Here is a tiny trained network, its code and every weight. The questions are about switching its units off for an input and a target symbol, where a switched-off unit gives its printed mean instead of its output.

import numpy as np


def w(rows, s, z=0):
    codes = np.array(rows[::2]) - 128.0
    scale = np.full(codes.shape[1], s)
    scale[-1] = z or s
    return codes * scale


def norm(h):
    return h / np.sqrt((h * h).mean(-1, keepdims=True) + 1e-5)


def f(y):
    return y / 2 * (1 + np.tanh(0.7978845608 * (y + 0.044715 * y**3)))


def softmax(a):
    e = np.exp(a - a.max(-1, keepdims=True))
    return e / e.sum(-1, keepdims=True)


def log_softmax(a):
    a = a - a.max(-1, keepdims=True)
    return a - np.log(np.exp(a).sum(-1, keepdims=True))


def net(x, mask):
    ids = ['ΘΛΩαβδεζημξτφψ'.index(c) for c in x.split()]
    T = len(ids)
    res = E[ids] + P[:T]
    r = norm(res)
    for j in range(3):
        rows = slice(2 * j, 2 * j + 2)
        q, k, v = (r @ M[0][rows].T for M in (Q, K, V))
        z = softmax(np.where(np.tri(T) > 0, q @ k.T / 2**0.5, -1e9)) @ v
        o = O[0][rows]
        res = res + np.where(mask[j], z, o[:, -1]) @ o[:, :-1]
    y = f(norm(res) @ A[0][:, :-1].T + A[0][:, -1])
    res = res + np.where(mask[3:7], y, B[0][:, -1]) @ B[0][:, :-1]
    return log_softmax(norm(res)[-1] @ U[:, :-1].T + U[:, -1])


Q, K, V, O, A, B = {}, {}, {}, {}, {}, {}
E = w([
[154,164,131,54,119],'Θ',
[158,194,102,68,106],'Λ',
[138,133,108,59,170],'Ω',
[140,69,72,96,99],'α',
[183,117,141,93,33],'β',
[162,143,96,148,106],'δ',
[122,107,82,137,27],'ε',
[118,68,128,112,111],'ζ',
[139,114,54,79,99],'η',
[131,153,95,99,78],'μ',
[122,196,184,107,144],'ξ',
[152,180,158,119,51],'τ',
[156,109,134,86,107],'φ',
[88,124,117,6,91],'ψ',
],0.019)
P = w([
[208,78,215,125,176],'0',
[176,134,8,160,61],'1',
[120,152,65,110,35],'2',
[86,242,122,63,111],'3',
[85,198,132,29,98],'4',
[90,217,95,89,130],'5',
[69,254,116,70,141],'6',
[122,251,10,101,184],'7',
],0.0091)
Q[0] = w([
[128,112,127,144,127],'H1',
[162,211,73,2,21],'H1',
[114,163,118,88,65],'H2',
[152,142,107,109,80],'H2',
[179,186,88,55,93],'H3',
[144,192,92,71,122],'H3',
],0.06)
K[0] = w([
[129,124,93,77,105],'H1',
[254,78,229,126,181],'H1',
[229,83,184,108,156],'H2',
[162,113,144,134,120],'H2',
[204,53,179,104,178],'H3',
[178,60,157,116,166],'H3',
],0.051)
V[0] = w([
[127,224,242,150,146],'H1',
[178,204,39,152,46],'H1',
[70,52,115,135,16],'H2',
[183,87,182,242,170],'H2',
[62,173,116,44,68],'H3',
[60,80,254,163,73],'H3',
],0.03)
O[0] = w([
[162,202,246,98,159,142],'H1',
[90,200,139,202,4,119],'H1',
[136,10,100,222,61,9],'H2',
[236,226,87,109,121,172],'H2',
[53,48,190,153,153,51],'H3',
[250,46,193,162,161,41],'H3',
],0.019,0.016)
A[0] = w([
[186,20,68,107,50,249],'N1',
[207,208,185,91,213,85],'N2',
[178,72,254,208,181,129],'N3',
[41,48,170,149,40,46],'N4',
],0.025,0.002)
B[0] = w([
[150,160,188,9,76,172],'N1',
[77,68,91,249,158,252],'N2',
[107,177,172,44,44,179],'N3',
[131,172,121,195,250,187],'N4',
],0.023)
U = w([
[114,151,148,149,140,116],'Θ',
[8,231,188,80,80,41],'Λ',
[103,147,67,20,224,141],'Ω',
[118,80,50,35,87,126],'α',
[143,152,200,27,69,155],'β',
[179,249,83,173,113,158],'δ',
[142,88,123,199,71,253],'ε',
[227,86,109,69,173,108],'ζ',
[9,114,20,170,66,32],'η',
[89,165,136,254,137,194],'μ',
[206,189,223,103,219,62],'ξ',
[149,182,251,207,94,101],'τ',
[185,90,69,211,202,108],'φ',
[74,34,195,107,150,179],'ψ',
],0.011,0.0058)

Each question gives the input, a string of symbols that net reads in full, and the target symbol t.
The units are the heads (2 rows each of Q, K, V and O) and the neurons (one row each of A and B). Each row of codes is followed by its name. A weight is (code - 128) times the scale printed after its matrix; where a second scale follows, it is the last column's (O, A, B and U).
mask holds one flag per unit, heads first, then neurons. A switched-off unit (its flag False) gives its mean, the last column of its rows in O or B, instead of its output. The means were averaged over made-up inputs and are rounded, as every weight is.
A unit's drop is (log p(t) with every unit on - log p(t) with that unit switched off) / (log p(t) with every unit on - log p(t) with every unit switched off).
The circuit of an input: a set's keep is (log p(t) with only the set's units on - log p(t) with every unit switched off) / (log p(t) with every unit on - log p(t) with every unit switched off). Starting from all 7 units, units are removed one at a time, each time the one whose removal leaves the highest keep (on an exact tie, the one counted first), for as long as the keep stays at least 0.8.
units of the circuit, in order: the units of the circuit, biggest drop first
k most important neurons: the k neurons with the biggest drops, biggest first
which heads matter: for each layer, one digit per head in row order, 1 if its drop is at least 0.15 and else 0, layers parted by /
drop when u is switched off: that unit's drop, to one decimal
input η δ δ δ τ Ω τ Ω, target η: units of the circuit, in order => (H1)
input Λ Θ Ω δ δ φ ξ Θ, target Λ: units of the circuit, in order => (H3 H1)
input Λ Λ δ δ ψ ψ ε ψ, target Λ: units of the circuit, in order => (H1 H3)
input μ η ψ ψ δ Λ, target μ: units of the circuit, in order => (H2 N4)
input β β δ η, target β: which heads matter => 011
input μ β β ε η ζ β, target μ: which heads matter => 110
input τ Ω Ω Ω, target τ: units of the circuit, in order => (H3 N2 H1)
input Λ μ ψ ξ α Λ, target Λ: which heads matter => 101
input β δ Ω Ω δ, target β: units of the circuit, in order => (H2 H3 N1)
input τ μ Λ β, target τ: 2 most important neurons => (N2 N3)
input τ δ Ω δ Λ, target τ: 2 most important neurons => (N2 N3)
input ψ ξ ε, target ψ: drop when N3 is switched off => 0.0
input β α ψ Λ ψ, target β: drop when N4 is switched off => 0.0
input α δ δ η Ω, target α: drop when N1 is switched off => 0.2
input ε δ δ μ Θ, target ε: units of the circuit, in order => (H2)
input Λ μ Ω Λ β ζ ε δ, target Λ: 2 most important neurons => (N4 N2)
